fanifusa: [  31   82  -60  -79  127 -202  191  -18 -133  -99  163  -77  172 -132
  121 -293  -92  108  123  -45   68 -189 -256 -251  -83   35  131]
daluruken: [ -91   35  100  176  114  232   15  -21   80  395  188 -204  -43  -31
  151 -103  -25    9  305  152  -49  -76  204   92  246  101   72]
dosmima: [ 253   80   88 -328 -172 -270   64   39 -139  351  -90  149   60  110
   37  409  113 -193  -74 -177   -8   -6  193  142  210  229   -3]
dosmima: [  46  107 -167   27   24  -15  -11  102  -26   18  -32  119  -10  148
    0  -77  -73  138  -33 -233 -100   44  -76  151 -205  -89  -16]
fanifusa: [  57   16   35 -264   57 -261  138   -8 -154  201   71   41   47   -8
   64  -50    6   73   84 -256  -73 -167  -21   12   31  135   15]
daluruken: [  -3 -170   20 -183 -276  288  -57   28  -20  377   56   74  -92 -183
 -154   26  -26  286 -113  -24 -273   58  134  105  -54  -66  -47]
daluruken: [-146  -62 -127 -188  -80  -55 -228  241 -215  446  360   86   66 -115
   76 -106   43  352   61 -195 -108   59  122  176  188   84  103]
kudepfal: [ -46   10   40 -369  -24 -328   61  152  -46  222  128  145   10  130
   96   18  213  -77  -26 -322   20 -112  -60  110   91  251  -13]
futtefe: [ 173 -206  181 -495 -376 -142  -77  107 -236  581  -96  350  -64   90
 -177  756   99    6 -231 -365 -112   88  342  344  344  398  -69]
futtefe: [  23 -353  173 -163  -55   98   96    3   15 -260 -144 -145 -328  394
 -275   98  -70  153  -71 -217 -173   12  -79  119 -434   38  -68]
dosmima: [ -22   72   91 -215   15 -195  147  -92   15  262  -15   77  106 -130
   85  -75  106 -133   30 -127  -29 -178   -3  -48  116   83  -85]
daluruken: [ 212  -78   59 -158   -8 -275  -45 -118 -259   58 -291   63   29  138
 -165  322 -109  -19  -45 -295 -154   58  191  118   -5  -47 -108]
fanifusa: [ 111  159   24  -15  157  -48  127   29   57  102  230 -202 -103   36
  234 -165  123 -122  250  187   12 -151   52  -37  143   91  145]
daluruken: [  56   91 -208 -415 -155 -403 -117  286 -346  341  305  263  230 -116
  132   20   97  232  -86 -320   15   19  -25   70  172  167  147]
fanifusa: [   3   54   92  295  279  114  140 -157  234 -319  -38 -229 -125   46
   49 -186    4 -299  187  280   68 -134 -129 -205   13  -84    0]
futtefe: [ 252   -5  127   31 -120  162   96  -97    5  180 -152 -132  -14   76
  -79  224 -104 -143   39  123 -107   31  139  -11   15  -19   15]
daluruken: [ 178  -81   49 -100  -90    7  -19 -119  -37   62 -228   54  -66  -11
 -196  153  -32  -74 -105  -70 -225   44   94   10  -50 -176 -132]
dosmima: [ -41  -71 -230   -2 -212  371  -44  -61 -167  262   14    8  120 -377
 -167 -423 -360  761  -71 -103 -416   84    1   12 -502 -441  -35]
futtefe: [ 346  -72  181   40  -82  -30   -8 -163 -173   77 -209 -107   78    0
 -139  502 -128 -301   33  179    1   71  214 -130  314   41   47]
daluruken: [ -21 -218   88 -459 -242 -123  -90  240 -231  479  244   31  -48  132
  -22  193  102  250  -18 -298 -116   40  176  251  105  301   85]
kudepfal: [ -66  139 -152  207  112   -5   12  232  155 -413  183  -42   12  226
  141 -181   67 -145    7  106  277   27 -361 -112 -110   58  161]
kudepfal: [ -31  -47    3 -109   17   16   52  110   10  -89  296 -190 -110   -6
  108 -220   99  117   98  159   38  -74  -80  -89  -53   80  161]
fanifusa: [ -36    7 -133  316  163  288   74 -275   42 -211 -185 -126   37 -254
 -148 -501 -345  311   71   51 -282  -47 -152 -188 -451 -527 -121]
fanifusa: [-306   90 -329   90  -72  -15 -276  101  -35 -200   32  314  166 -291
   30 -205   12  379 -259  -58  114  180  -54   76 -149 -204  -73]
daluruken: [ 204   55   -4 -286 -122 -128   54  -48 -168  315   64  -20   69 -206
   43  -25   32   82   21   14 -172  -61  149  -49   63  -54   39]
futtefe: [-166 -139  -13  363   22  385 -336   33  -13  110  108 -214 -100  -11
  -37   37 -116  224  155  257  -55  234  341  184  151 -112   59]
futtefe: [-390  171 -103  234  350   90   81  104  451 -511  310 -140 -266   58
  318 -631  309  -53  138  281  249 -169 -275  -46 -173    5   36]
kudepfal: [  -6   61  -73  202  172  124   -2   -5   88 -249  190 -259  -95  -63
  110 -330   10   21  173  328   21  -36  -70 -166  -53 -157  127]
daluruken: [-426 -116  -49 -103    3   82   -5  144   83  -82  361  -20  -40 -168
  122 -427  114  389    1    9  116  -90 -175  -14 -150  124   60]
daluruken: [-329  150 -321  275   91   81 -264  289   52 -116  263  181   63    4
  174 -229   29  267  -25  -45  198  151 -107  180   -2   -1   84]
daluruken: [  77  -65  172 -193  -46 -150   73   16  -96  277  -34    6    4  180
   -1  284   26 -115   54 -197   -1  -51  126  127  166  268    1]
dosmima: [  47  -94  127   44   97   25   57    9   26   20  -67  -36 -154  287
  -71  192  -43 -119   89 -147  -35  -34   12  121   47  153  -16]
kudepfal: [ 127  293 -115   96   72  -79  -26 -131   64   96  -70  147  112 -315
  125  -44  101 -248   -7  202   -5  -37   97 -110  266 -192  -63]
futtefe: [ -87 -152    0 -307 -162  -98  -65  228  -82   27  194   91 -104  115
   -8   98  146  193 -125 -161   47   43  -17  144  -36  231   68]
fanifusa: [-220 -141  -38 -179 -154   45   -3  -72   26 -114 -204  230  -64 -100
 -165  -71  -18  384 -286 -257 -107   36  -12  162 -413 -104 -228]
futtefe: [-148  131 -385 -199 -227 -185 -232  258 -277  160  241  272  355 -294
  106 -260  -23  519 -205 -215   29  159  -84   48 -148 -124   89]
futtefe: [ 434  187  -20   90  -96  -58 -113 -202 -219  234 -240 -117  178 -156
   -2  314 -121 -177   56  275 -122  161  438  -39  237 -255   28]
kudepfal: [ -79   58 -180  270    4  194 -126  -22   54 -141  -68  130   90 -185
  -74 -119 -127  100 -101   76  -11  108 -104  -68  -76 -251  -50]
kudepfal: [ -67  -50  -72  235  -44  417  -43  -83  101  -19  -22  -57  -63 -196
 -105 -194 -166  252  -12  187 -156   64    8  -31 -188 -260  -34]
daluruken: [ 326 -333  220 -179 -159 -154  -48  -26 -504  271   -7 -173  221   44
 -254  513 -305  -27  102 -119  -77   65   97 -187  323  189  185]
fanifusa: [ 215 -199  188 -108 -120  156   65  -15 -164  301   50 -244  -96  120
 -109  227 -153  103  150   27 -179    4  193   45   52  126  121]
fanifusa: [-378 -264  -82  268  151  383 -156   55  171 -421   99  -39 -340   45
 -155 -303  -72  417  -19   11  -74   66 -131  116 -321 -147  -64]
dosmima: [  48   -3  -35 -353 -158 -314  -22  180 -170   95   36  285   35  103
   19  300  129   53 -190 -306   99   26    9  167   78  281   20]
fanifusa: [  84   34  -31 -308  -80 -265  -21   98  -63  113    3  188  -33   65
   11  113  182  -73 -123 -213  -50   -9   23  105   51   72  -47]
daluruken: [ 391   14  123  199   58   -8    8 -149 -113  -29 -224 -240   43  175
 -102  337 -176 -366  148  181  -46   76  146 -127  178  -91   67]
daluruken: [-108   41   46  -56  164 -237  151   18  -37 -116  127  -47   87   51
  157 -117   27  -25  121  -92  205 -169 -163  -88   35  234   80]
kudepfal: [ 269   35   39 -160  -99 -216  120 -107 -148   76 -287  176  161   25
 -137  284 -108 -173 -134 -235  -68  -21  -52  -68   -7   -7  -84]
dosmima: [-183   77 -158   26  145 -212  -90  303   28 -200  223   76   14  296
  144 -161  124  -24   19 -224  197   23 -263   90  -42  143   92]
dosmima: [-363   -9   26  306  -40  375  -51  154  513 -235  -82  -25 -154  374
   -3 -129  157 -206 -123   73  164  140 -179  179 -288  -10 -132]
futtefe: [-364   38 -273   52  -61  129 -164  124  -35   11  222  240  117 -358
   84 -323  -39  559 -127  -56   61   61  -68   84 -126  -67    7]
dosmima: [ -57   78   68  109  179  -86   28  114  165  -48  -41   68 -163  428
   96  200  131 -292   74 -169  151  -25   -2  246  126  267  -31]
kudepfal: [ -45  148 -154 -176   84 -257 -183  211  -81   96  381    6  -84  -68
  282 -146  307   73   96   90   68    1  176  122  260   84  141]
kudepfal: [ 270  -41  -55 -326  -68 -590 -141  306 -672  367  355 -112  447  158
   96  250 -147   55  197 -325  105   67  -14 -104  381  311  383]
kudepfal: [ -70 -108 -127 -351 -267   11  -52  160  -55   98   54  350  -96 -105
 -123   26   83  370 -315 -281 -137   49  -65  171 -207   25  -77]
futtefe: [  91 -166   77 -343 -206 -309  -81  131 -270   -7  104  146  109  -42
  -59  426  100  -54 -169  -68  194   50    2  -83  297  320  119]
kudepfal: [-127  -91  -23  -29  -54  -26  -20   41  -21 -147   37  111  100 -104
  -65  -22  -18   52 -122  -49  110    3 -200 -127  -18   44    1]
dosmima: [ -56  -37  110   -1   92  -39  -11   98  -50  185  413 -382  102  -37
  201 -218   80 -126  326  265  110  -90   -6 -213  309  150  249]
dosmima: [ 335  250 -215 -322  -82 -364  106  129 -275  202  203   20  279 -131
  153 -223   -2   41   26 -108  -93  -81 -174 -211  -45  -99  189]
fanifusa: [ -82  -47 -107 -171  -94  -24  -36  179 -128   76  249   98   10  -80
   46  -76    8  332  -48 -110   20    0  -67   55  -39  128  113]
fanifusa: [ -49 -140  117  322  205  214   75 -285  143 -374 -276 -200 -108   21
 -194 -131 -198  -78   79  118  -91  -42  -90 -161 -217 -257 -142]
futtefe: [ 110 -155   77 -133  -32 -244 -211   12 -262   95  -44  -77   50  106
 -103  277    5  -83   28  -96  -57  128  222   47  217    7   14]
dosmima: [ -95  -51 -173  233   61  190  -74    1   55 -413  -28  -22  -36  -47
 -122 -277 -149  215  -77   60  -42   84 -233 -114 -339 -296  -14]
kudepfal: [-191  101 -112  404  185   97  -96  -28  275 -588 -168   88  -85   89
    5  -59   53 -178 -111  161  235   94 -152  -11 -111 -138 -104]
dosmima: [  75   34  183  332   63  355   95 -355  280  -42 -334 -178 -116 -109
  -82   57  -62 -290   69  389  -92  -18  204  -81   24 -230 -168]
futtefe: [ -71  -63  -30   -5  -19   30  -49   19  -95  251  -29  137   89  -22
  -92   10 -136  151   -5 -279 -130   12  -16   96    9   -9  -64]
futtefe: [  12  -74   23  -78 -107   84  -89   72   44   74  -86   52 -205  213
  -78  187   73   66  -94 -104 -108  117  184  284  -96   21  -76]
kudepfal: [-109  -31  -32  -61  -31   78  -62  110   22  116  155  -27 -108   37
   59 -100   72  191   29  -21  -48   24   85  156  -48   42   29]
fanifusa: [ 221  -81   21   95   82  -40 -171 -125 -248  213 -150 -136   39   40
 -161  144 -208  -22  158  -84 -284  104  253   35  142 -237  -29]
dosmima: [ -48   67 -237  -34  -20  -59 -129   42 -158  157  -81  220   96  -49
  -57 -147 -141  376  -89 -368 -218   90   30  207 -238 -227 -106]
fanifusa: [-126  194 -182  -16   72 -305  -44  151   13 -263  156  209  199 -103
  187 -127  172 -133 -106   -5  320  -27 -270 -150  120   87   68]
[ 151 -113  233    7  -17  -18  154  -26  107 -278 -169    6 -143  283
 -109  469   50 -411  -78   66  209  -33  -98  -68  128  300   13] : kudepfal
[  76 -167  -13 -377 -206 -188  -69   63 -295  166  -26  231   -5  -42
 -144  280  -29  307 -187 -325 -117   54  118  160  -16  122  -25] : futtefe
[ 182 -164  212  238  146   77   46 -277  -51  -72 -364 -200  -17  170
 -256  229 -275 -248  139  -30 -158    6   70  -92   22 -142 -108] : dosmima
[ -21  203  -21   68  328 -118  121   50  230 -266  288 -301 -192  110
  313 -454  275 -252  275  295  107 -191 -118 -134   17  -13  128] : kudepfal
[  89   82 -184 -181 -122 -253   -5   57 -155  -73 -105  319  222 -106
  -78   24  -45   58 -252 -277    0   33 -226  -86 -130  -91  -49] : kudepfal
[ 270   12  -85 -145    1 -220   83   -1 -410  178  106 -107  273  -96
  -17  -92 -285  219  145 -178 -141  -64 -104 -201  -41  -61  182] : dosmima
[-327  -84   -1  -78  -92  281    9  273  131  301  447  -27 -121    6
  157 -236  108  341   82   -9   48  -54  -48  180   -8  289  134] : daluruken
[  -8  172 -233 -162   -6 -261   50   -9 -172   28  -44  290  226 -219
   47 -201  -80  276 -132 -315  -49  -61 -145  -12 -194 -118  -62] : dosmima
[  28  -92  183   66   48  164  108 -208  118  108 -139 -161  -59  -47
 -104  -58  -56 -160  104   91 -166  -92   41 -102    5 -115 -107] : dosmima
[ -71   71 -108  177   93  119  -63   49   31   -2  121  -89   -2  -16
   79 -218  -50  119  112   79  -21   26   -8   19  -45 -106   59] : futtefe
[-250 -143  178   16  -55  282   61  -62  373 -106 -141  -17 -298  139
  -76  -18  173  -59 -111   62  -13  -11   46  173 -207   38 -202] : daluruken
[  95  -80  215   69 -173  244   28 -113  207  140 -300  109 -107   80
 -178  458   42 -365 -147   97  -19   69  143   76  174   76 -157] : fanifusa
[ 191  -83  108  292  322  211    2 -198  118  -59 -219 -161 -394  243
 -185   59 -117 -198  230    1 -345  -44  148  109   32 -227 -131] : dosmima
[  96  -39  -36  255  178  202  -39 -138  -82  -19   -2 -198  -87  -84
  -71 -140 -236  173  210  123 -210   -2   99  -48  -27 -237   38] : dosmima

bofbak: [-73 128  11  49 -95 -72 260 -99  38 -52 -85 -44 -36   9 -55 105  83 -87
 -30   0 103 -25 156 155  46  75 120]
sigimbod: [-201  136  247  185    1  -24  182 -322  118 -155  180  -54  102  -43
 -145  185  111  114   66 -110  185 -105  308   58 -102  206  107]
poranofu: [ 194  175   60   49 -261  -17   91   95  -56  122   60  226  152  -72
   11   -8  -98 -178 -105  194 -223   -5   89  105  196  235  282]
sigimbod: [-161 -136  148   78  290 -179   46  -75  350 -190   48 -178  161  -70
   47  253 -131  -97  184 -130  123  -39  184   41 -168 -163  112]
maverrevi: [  72 -481 -169 -251  925   47  124  312   31   10   -4  295  -39 -223
 -373 -500  137  -22  301 -420  154 -199  253  146 -312 -450   -4]
bofbak: [-108 -297 -211   75  513 -311  -37  261  124   20 -341  140 -242 -129
 -118  -52 -128   33  229   -6   14   90   58   74 -197 -300 -138]
bofbak: [ 222   24  -11 -125 -150   64  127 -126 -125  -10  -49  -30   91   57
  -49 -340  178 -277   -2    5  -35 -171  132  127   34   91  335]
maverrevi: [ -21  -22  -53  178 -234  -26   -5  157  -51    6  -76  120 -148  -78
   51  191 -226   58  -99  118 -130  159 -139 -104  -65  111  -23]
bofbak: [ 195  107  124  -52  110  103  -93 -117  200  114  302   82  361   83
  -60 -135   72  -82  196  -88   29  -74  145   -3  144   89   99]
bofbak: [-374  193  114  293 -317 -362  157  -18  -69 -160 -285  -88 -212 -198
  205  575 -255   24 -315  396  -93   74   -5  122  -15  115  156]
poranofu: [-209   96  206   34   84 -210  -30  -98   16 -116  -16 -197  100  -58
  136  199  -33   40 -134  157  -69  -84   83  116   89  -52   15]
bofbak: [ 357   26 -135 -186 -308  123  -10   73  -84  210   27   10  127  126
  163 -263   -7 -304 -108  106 -155  -48 -123   43  271   79  255]
bofbak: [ -99   63   72  -54  -81   68 -178 -114   30  -57   98 -273   76  102
  242  165  -34   74 -126   38   53    0 -232 -128   65  -87 -125]
poranofu: [ 111  -68 -109  108  -39    4 -125   35  128  124   16   86   -4   74
   10  -34 -116   14  140    3  -10  109  -83 -120    1   66  -41]
poranofu: [  35   78  -95  -78  148  -33  303  103   48  106  -38  152   11  -51
 -113  -46   85 -134  -13  -46  104  -68  175  247  148  -46  140]
poranofu: [-190  100   66   -1 -283   77  -33  -97   -5 -103   59 -271  -64   76
  217  363  -49  113 -190   14   73   90 -217 -129   30    2 -170]
sigimbod: [-131 -227 -145  136  244 -196  -18   73   33   55 -161  -42 -191   -9
   15  -50  -96  164   -3   23    9    6  -21   37  -29 -101 -135]
maverrevi: [-169  138  144  -46  313  -33  238  -50   -2 -137   34  -12   94 -101
 -133   42  163   34  -69  -78  132 -157  213  211   19 -115   24]
maverrevi: [-266  -77   77  -23  414  -25  189  -91    3 -146   29  -61  -83  -79
 -214    1  207  213   46 -242  225 -125  230  120 -145 -144 -165]
bofbak: [ -76    3  148 -100  234   15   68  -97  -90 -129   57 -118   78    4
 -127 -149  223   94  -21 -124    6 -143  176  109    6  -70 -106]
maverrevi: [ 299  220  -19   -1 -566  138 -185   58   53   94   65  -26  225  123
  351  143 -263 -310 -139  268 -187  134 -364 -178  204  139  242]
sigimbod: [  16  267   98  178  194  -84  184 -274  143    1   23   45  184  122
 -264 -179  249   36  162  -29  142 -109  329  193  149  173   44]
poranofu: [-146 -284  -68  -31  479  -51   83   10  -94   -3  -37   86 -197 -106
 -265 -271  178  233  112 -220  128 -141  217   96 -194 -132 -142]
poranofu: [ 188  381 -143  104 -612  -50   73  -41  157   23 -266 -193   65  271
  305  250 -148 -386 -114  309  -34  219 -298   -7  298  115  173]
poranofu: [ 611  -42   15 -154 -482  176   -3    8   15  233  245  190  364   66
   41 -378  -50 -522  115   25 -297  -89  159   24  181  347  603]
bofbak: [-206   57   13  157 -280   31  -31  -45   11  -77   17 -224 -132   81
  200  375 -144  214 -208   47   33  150 -259 -164   23   58 -240]
maverrevi: [   0  140   40  116 -480  -76   43 -249    0   39   -7 -357   33  253
  237   92    6   -7 -213  161  -93   10  -50   39  320  262   16]
poranofu: [ 256  401  -81  343 -831  106  292 -185   21   62  -58  -11   68  243
  106   84  -95 -233 -210  236  -44  108 -121   -4  273  524  347]
sigimbod: [ 122  348  173 -107 -179    8  303  -34   99 -103   18  146  254 -103
 -101  168   86 -430   70   32   27  -35  284  214   52   90  423]
maverrevi: [ -66 -130 -104  107   20  -68 -217  -17   93   -4 -109 -173 -130  144
   96   49  -90  156   82    1   10  149 -202 -174  -51  -74 -293]
poranofu: [ 361   87   53 -160 -167  436 -116 -213   97   80  393  129  298  160
 -152 -280  205 -143  299 -277  153  -42   32 -211  -62  185  137]
maverrevi: [-207 -168  159 -120  321  -16  -58  116   12   15  256   78   27 -219
  -28  175  -43  214   -9 -141   -3  -64  140   16  -65 -125 -138]
poranofu: [ -64   -1  103   25   81   61   81  -90 -153 -146   24  -28   -4  -47
 -121 -128  127  101  -75  -63    8 -122   86   27 -110   24    2]
sigimbod: [-142 -297 -209   93   90 -203  162  411 -126   -8 -324  204 -411 -254
  -51  137 -242   51  -97   50 -134  139  -27   67 -199 -132  -57]
maverrevi: [  22  -53  213   -4  317   41   82  -62 -105 -184  121    3  210 -100
 -173 -284  128   28  -29 -104  -76 -242  226  105  -99  -28  119]
bofbak: [  60  191  -60   82 -282 -142   -1  205   -6  267  -21  168   17  -38
  205  220 -243  -54 -228  340 -224  116 -108   93  373  157   82]
maverrevi: [-231   32 -149  115  254 -148  207  205 -149  -93 -343  108 -294 -158
  -78   75  -38  122 -191  118   70   15  -87  135  -90 -201 -101]
bofbak: [ 296   11   80 -291  229   38  178 -288   25 -116  -32 -179  315  166
 -215 -612  455 -417  254 -205   78 -319  404  275   38  -74  345]
sigimbod: [ 211  147  -40   80   50    6 -124 -173  147   78  -25   39  162  211
 -120 -270  131  -70  265   15   48   23   43  -33   86   96   -8]
bofbak: [ 196  -70    1  -15 -149  170 -182  248  -67   78  134  313    6  -91
  -87   -6 -143   29   99  -35 -217  183  -97 -215 -109  104  -94]
poranofu: [  48  -33    3 -190 -230   11  -28   23  150   14   58 -181   97   26
  273  246 -126 -281  -13    3   12   39  -90  -21   62  -90  176]
maverrevi: [-116  233   16  195 -396  -61  -48 -252  174  -67  -85 -199  -46  155
  159  370  -70  -22   36  129  144  165 -134 -129    2  153  -11]
maverrevi: [ -39   50  110   43 -123 -125  -32   27   54   33   73  -65  142  -76
  244  216 -212  -91 -179  202 -135  -43  -28   57  150   41  200]
sigimbod: [ -67 -254  -68  108   62 -128  -91  325   19  116   37   86  -46 -204
  271  199 -445   52 -232  167 -192   20 -199  -39   19  -93   91]
sigimbod: [-324 -117   93  -99  209 -107  -32 -343  115 -257  -79 -491  -76   94
   75  124  196   67  105 -176  299 -110   73    5 -196 -240 -129]
sigimbod: [ 212 -196 -195   18  264  -50   74  168   37  288   -2  406  -70  -45
 -315 -383   61   11  272 -120  -39   -2  265  116   27   91   25]
poranofu: [-296   53   46  286 -247 -211   44   -3  -86 -201 -240 -260 -199  -30
  241  386 -237  146 -341  263 -112   95 -206  -26  -18   30  -86]
bofbak: [ -36  190  148  202 -200 -169  100  -40   54   -8   -5  182   76 -156
  -15  237 -141 -105  -12  211  -95   14  189   94    9  239  299]
bofbak: [  72   87  -77  -68 -471  200  -43   28  -53   62   78 -113  -33  107
  256  192 -109  -62 -207   60   -9  111 -325 -160  116   74   -2]
maverrevi: [  -1 -308  -46 -229  271   15   62   33 -150  117  102   17  -62  -94
  -71 -318  146   47  -29 -163   11 -235  188  147   -5  -97   71]
sigimbod: [  17  252  -45  -15 -384  -59  112 -207   96    6 -134 -240   24  183
  195  169   48 -247  -67  147  111   29  -59   80  197   82  178]
sigimbod: [-133 -391 -287 -107   81 -105  -49  296  236   60 -150 -111 -262  -79
  289  361 -343 -118   50  -87  141  174 -268 -106 -170 -365  -43]
sigimbod: [  63  -52  236   47  289  -95 -122 -195 -222   72  179  158  197 -112
 -211 -512  191  162   20   84 -202 -336  372  152   41  205  177]
sigimbod: [-209   97  478 -148  -18  156  -33 -211 -186 -291  387 -286  292 -127
  130  166   97  135 -313  -53  -78 -259   79   -5  -21    5   49]
poranofu: [-129  379  212  -37 -559  -22 -108 -366  171  -96   84 -350  165  126
  356  538  -31 -196  -61  195  127   64 -108  -84  121  132  173]
maverrevi: [-302   15  -15  287 -182 -242   10 -295   56 -139 -223 -507 -164  194
  277  226  -78  165 -216  178   88    0 -156   -5   68   39 -104]
[   1  172   64 -134   46  190 -141 -230  -51  -16  126  -78   83  131
  -61 -131  266  103   72  -85  174  -64  -53  -90   13  -19 -151] : bofbak
[-149 -168  -99  108   40  314   27  -99 -215   48  231   33 -244   20
 -118 -148  104  494 -164 -239  221  -84 -161 -197 -150  106 -269] : bofbak
[ -76   83  215  -76  558    6   70 -110  108  -41  245   61  293  -74
 -206 -142  209   95  109 -166  138 -232  313  174   49 -111   -2] : poranofu
[  77  150  251 -105  416   37  200 -265  -51 -233   62   68  336 -118
 -299 -413  346 -228  136 -103  138 -397  423  254 -155  -57  437] : maverrevi
[  -1  -58  214 -237  309  200 -155  213 -240  -29  285  316   93 -265
 -221 -110   99  200   13 -145 -156  -65  101  -63 -146  -93 -177] : bofbak
[ 116 -188 -203 -412  104  306  113  312 -170   67   43  183 -162 -103
 -101 -140  120  -97   -3 -282  101    9 -106  -21 -121 -260  -70] : bofbak
[  79 -148   42 -227  461  279   31  137  -60 -117  196   98  143  -96
 -183 -274  138   26   54 -318   94 -151   14  -31 -183 -270  -61] : maverrevi
[ -66 -153   59 -237  452   60  152   93 -126 -121   24  131  -33 -193
 -285 -204  233   17   98 -260   86 -161  262  142 -215 -223  -18] : bofbak
[  11  112   76  -72  -99  327  -15 -175 -225 -118  145  -58  -20  113
 -161 -181  287  211  -52 -181   94  -40  -74 -146  -82   87 -229] : poranofu
[-227  169  257   -4  460  -33  119 -375   78 -170  151 -167  204   30
 -209 -102  358  174   87 -167  274 -269  339  180    3  -58  -55] : sigimbod
